Small tables with named rows and columns. After each table, cells are looked up by row and column.

Von:
	Gad	Poreba	Pudode
Ses	925	322	694
Tofup	259	667	282
Gupogin	758	224	540
Negite	503	615	502
Turip	81	738	695
Vazez	711	457	647
Mabiku	421	810	404

Pudode of Tofup = 282
Gad of Gupogin = 758
Pudode of Negite = 502
Gad of Tofup = 259
Poreba of Turip = 738
Gad of Turip = 81
Pudode of Mabiku = 404
Poreba of Negite = 615
Poreba of Gupogin = 224
Poreba of Tofup = 667
Pudode of Vazez = 647
Pudode of Ses = 694
Gad of Mabiku = 421
Poreba of Vazez = 457

Table Kap
          Bik   Dop
Revora   45.9  83.6
Fosu     40.7  37.7
Ber      64.8  18.9
Gaz      78.6  62.0
Vilu     64.8  47.2
Ralim    63.0  21.4
Nok      71.6  80.5
Ter      58.5  23.0
Nav      89.9   7.0
Fimot    36.8  57.0
Figosev  62.1  43.3

What is the Bik of Figosev in Kap?
62.1
What is the Dop of Nav in Kap?
7.0
What is the Dop of Fimot in Kap?
57.0
What is the Bik of Vilu in Kap?
64.8
What is the Bik of Nok in Kap?
71.6
What is the Bik of Ter in Kap?
58.5
What is the Bik of Fosu in Kap?
40.7
What is the Dop of Vilu in Kap?
47.2
What is the Bik of Ber in Kap?
64.8
What is the Dop of Revora in Kap?
83.6
What is the Dop of Fosu in Kap?
37.7
What is the Dop of Figosev in Kap?
43.3
What is the Dop of Ber in Kap?
18.9
What is the Dop of Ter in Kap?
23.0
What is the Bik of Gaz in Kap?
78.6
What is the Bik of Nav in Kap?
89.9
What is the Bik of Fimot in Kap?
36.8

Table Karu
        Vodu  Keb  Simubil  Pelok  Seki  Ratigo  Pul  Remis  Vuz
Gek      138   36       85     26   130      52  135     63   90
Rup      112  127       65     71   108     125   56     67   93
Saza      35  126       72     97    52      83   64    223   83
Bupota    49   41       77     41    61      49   76     78   22
Zefuli    45   72      169     29    82      49  144     62   87
Vesamo    23   73       74    146    37      95   41     74   38
Tevimo    40   65       93     57    88      61  138     78   99
Bosidi    99   54       67    127    61      67  124     76   46
Kam       34  123       60    109    39      98  100     74   37
Rufe     131  133       53    154   105     114   35     88   65
Las      135  162       80    164    68     113   51     14  100

What is the Pul of Saza in Karu?
64
What is the Ratigo of Bosidi in Karu?
67
What is the Ratigo of Las in Karu?
113
What is the Remis of Vesamo in Karu?
74
What is the Pul of Rufe in Karu?
35
What is the Remis of Las in Karu?
14
What is the Ratigo of Vesamo in Karu?
95
What is the Pelok of Gek in Karu?
26
What is the Vodu of Bosidi in Karu?
99
What is the Seki of Tevimo in Karu?
88
What is the Vodu of Rufe in Karu?
131
What is the Pelok of Tevimo in Karu?
57
What is the Remis of Rup in Karu?
67
Which row has the largest Pul? Zefuli

Razodi =
	Tep	Zira	Miga	Luzok	Zedofa	Zaf	Mubire	Lol	Dib	Lobim
Gemivo	-19009	-19402	-23820	-21163	-19957	-34798	-28617	-23151	-23204	-29017
Depete	-44311	-15514	759	15817	-41520	24763	-1994	-39915	-7502	-74364
Sabepab	-27125	-29927	-23220	-22450	-31913	-29599	-32493	-29192	-42712	-64480
Dip	-4069	36435	-18611	3954	-24533	586	-55818	-7411	38193	-22746
Nosip	-8689	28834	-17	-4542	9561	29699	-65606	-6879	60079	-6278
Did	-24641	-20745	-11056	-30606	-32690	-35382	-52001	-33499	-17958	-53744
Mir	-39936	-22688	-19945	21041	-41321	20373	-288	-25771	-12913	-56176
Lufiret	-11020	-26473	-18307	-12262	-36464	-24652	-19639	-29288	-20053	-16933
Sudop	-15137	-29211	-24341	-16269	-26431	-48443	-28983	-25735	-34254	-37900
Bogevub	-20437	-22240	-24754	-14729	-30464	-18388	-21188	-23970	-23393	-22437
Sizonos	-22380	-24024	-23164	-23387	-21785	-25608	-23359	-24528	-24296	-23037
Lal	1883	-20465	-22762	-9151	-65045	-27543	-22532	-24554	-26696	-15592

Sudop, Luzok => -16269
Gemivo, Zira => -19402
Lufiret, Lol => -29288
Nosip, Lol => -6879
Sabepab, Dib => -42712
Did, Luzok => -30606
Mir, Zaf => 20373
Lal, Mubire => -22532
Sizonos, Zedofa => -21785
Bogevub, Luzok => -14729
Sabepab, Lobim => -64480
Sizonos, Luzok => -23387
Lal, Zedofa => -65045
Row with the largest Luzok: Mir

Table Tomuse
cols = Voden, Gol, Venupi, Zis
Pavovo: [7078, 2224, 5138, 8398]
Zoliv: [3837, 4658, 4603, 4243]
Begisud: [3008, 4292, 3898, 4342]
Vav: [3930, 2254, 4464, 4220]
Fam: [715, 6120, 2769, 823]
Telunu: [1112, 1791, 3714, 3938]
Niti: [4125, 4397, 4185, 4501]
Kuzil: [1464, 5130, 4235, 843]
Bas: [3862, 5241, 2335, 5921]
Sus: [3488, 1244, 3941, 5589]
Lazaron: [1708, 2799, 4140, 4056]

What is the Venupi of Zoliv in Tomuse? 4603
What is the Gol of Niti in Tomuse? 4397
What is the Venupi of Niti in Tomuse? 4185
What is the Venupi of Vav in Tomuse? 4464
What is the Zis of Vav in Tomuse? 4220
What is the Venupi of Lazaron in Tomuse? 4140
What is the Voden of Zoliv in Tomuse? 3837
What is the Gol of Sus in Tomuse? 1244
What is the Gol of Bas in Tomuse? 5241
What is the Venupi of Kuzil in Tomuse? 4235
What is the Gol of Telunu in Tomuse? 1791
What is the Voden of Vav in Tomuse? 3930
What is the Gol of Pavovo in Tomuse? 2224
What is the Zis of Pavovo in Tomuse? 8398
What is the Voden of Sus in Tomuse? 3488
What is the Zis of Niti in Tomuse? 4501
What is the Zis of Sus in Tomuse? 5589
What is the Venupi of Telunu in Tomuse? 3714
What is the Zis of Telunu in Tomuse? 3938
What is the Voden of Bas in Tomuse? 3862

